Below are the code and all the weights of a small trained network. Each question names an input and a class and asks about switching units off, where a switched-off unit gives its printed mean instead of its output.

import numpy as np


def w(rows, s, z=0):
    codes = np.array(rows[::2]) - 128.0
    scale = np.full(codes.shape[1], s)
    scale[-1] = z or s
    return codes * scale


def f(y):
    return y / 2 * (1 + np.tanh(0.7978845608 * (y + 0.044715 * y**3)))


def log_softmax(a):
    a = a - a.max(-1, keepdims=True)
    return a - np.log(np.exp(a).sum(-1, keepdims=True))


def net(x, mask):
    res = np.array(x, float).reshape(1, 4) / 4 @ E
    y = f(res @ A[0][:, :-1].T + A[0][:, -1])
    res = res + np.where(mask, y, B[0][:, -1]) @ B[0][:, :-1]
    return log_softmax(res[-1] @ U[:, :-1].T + U[:, -1])


A, B = {}, {}
E = w([
[182,146,132,75,71,54],'x0',
[75,51,87,163,147,18],'x1',
[229,158,88,252,172,153],'x2',
[180,19,196,170,122,133],'x3',
],0.012)
A[0] = w([
[96,130,177,77,143,86,31],'N0',
[108,93,200,149,144,94,8],'N1',
[181,149,63,191,188,136,3],'N2',
[58,108,147,148,243,209,74],'N3',
[147,45,206,134,113,173,131],'N4',
[109,158,128,107,112,209,103],'N5',
[68,96,112,163,204,109,106],'N6',
[102,85,66,130,146,97,70],'N7',
[128,161,193,109,64,63,67],'N8',
[95,210,81,152,116,95,158],'N9',
[151,183,220,105,71,245,32],'N10',
[94,100,160,84,72,160,54],'N11',
[246,163,87,155,49,48,211],'N12',
[52,188,94,126,144,144,89],'N13',
[42,140,189,69,153,109,51],'N14',
[27,134,223,120,126,154,93],'N15',
[85,179,90,143,76,132,76],'N16',
[99,125,123,161,88,43,94],'N17',
[106,156,81,94,150,137,18],'N18',
],0.011,0.0033)
B[0] = w([
[120,109,110,157,200,169,192],'N0',
[83,133,112,197,130,116,180],'N1',
[136,122,134,180,194,216,219],'N2',
[75,171,255,18,179,84,224],'N3',
[78,101,147,192,29,63,234],'N4',
[179,126,94,81,89,59,190],'N5',
[165,210,102,63,120,26,216],'N6',
[216,145,23,138,142,83,193],'N7',
[119,120,179,78,177,157,195],'N8',
[94,93,200,188,79,159,211],'N9',
[188,188,38,148,127,22,240],'N10',
[165,76,132,145,176,160,193],'N11',
[121,80,192,66,164,134,244],'N12',
[102,79,159,181,88,76,213],'N13',
[186,56,128,140,159,162,230],'N14',
[152,111,93,167,212,200,212],'N15',
[66,36,135,178,107,69,175],'N16',
[176,181,64,75,129,53,207],'N17',
[112,110,144,210,108,102,166],'N18',
],0.0088,0.011)
U = w([
[204,208,12,108,127,68,78],'0',
[180,108,94,164,229,224,84],'1',
[95,93,154,202,9,98,105],'2',
[134,189,207,10,171,113,119],'3',
[141,166,124,85,119,147,247],'4',
],0.014,0.013)

Each question gives the input, the list of numbers given to net, and the class t.
The units are the neurons (one row each of A and B). Each row of codes is followed by its name. A weight is (code - 128) times the scale printed after its matrix; where a second scale follows, it is the last column's (A, B and U).
mask holds one flag per neuron, in row order. A switched-off neuron (its flag False) gives its mean, the last column of its row in B, instead of its output. The means were averaged over made-up inputs and are rounded, as every weight is.
A unit's drop is (log p(t) with every unit on - log p(t) with that unit switched off) / (log p(t) with every unit on - log p(t) with every unit switched off).
The circuit of an input: a set's keep is (log p(t) with only the set's units on - log p(t) with every unit switched off) / (log p(t) with every unit on - log p(t) with every unit switched off). Starting from the 12 units with the biggest drops (on a tie, the unit counted first), units are removed one at a time, each time the one whose removal leaves the highest keep (on an exact tie, the one counted first), for as long as the keep stays at least 0.8.
circuit, biggest first: the units of the circuit, biggest drop first
most important unit: the unit with the biggest drop
k most important neurons: the k neurons with the biggest drops, biggest first
drop when u is switched off: that unit's drop, to one decimal
input [5,8,-8,1], class 0: most important unit : N17
input [6,-2,5,4], class 3: 2 most important neurons : [N12 N15]
input [-3,0,1,2], class 4: 2 most important neurons : [N12 N8]
input [-5,-6,-7,3], class 1: 3 most important neurons : [N15 N11 N6]
input [-8,8,6,3], class 0: 3 most important neurons : [N6 N7 N12]
input [-3,-6,-5,0], class 0: 2 most important neurons : [N10 N5]
input [-3,-5,-3,6], class 2: 2 most important neurons : [N4 N6]
input [-8,7,-7,0], class 3: 2 most important neurons : [N3 N6]
input [2,-3,3,0], class 4: 2 most important neurons : [N3 N7]
input [8,6,-7,5], class 3: 3 most important neurons : [N8 N17 N2]
input [-4,-6,-6,-1], class 0: 3 most important neurons : [N10 N5 N2]
input [-6,2,-6,-5], class 1: 3 most important neurons : [N15 N14 N4]
input [-6,0,4,-1], class 3: drop when N3 is switched off : 0.7
input [6,3,1,-3], class 3: circuit, biggest first : [N12]
input [0,2,4,-2], class 1: drop when N3 is switched off : 0.1
input [4,-8,-4,-4], class 0: drop when N10 is switched off : 0.7
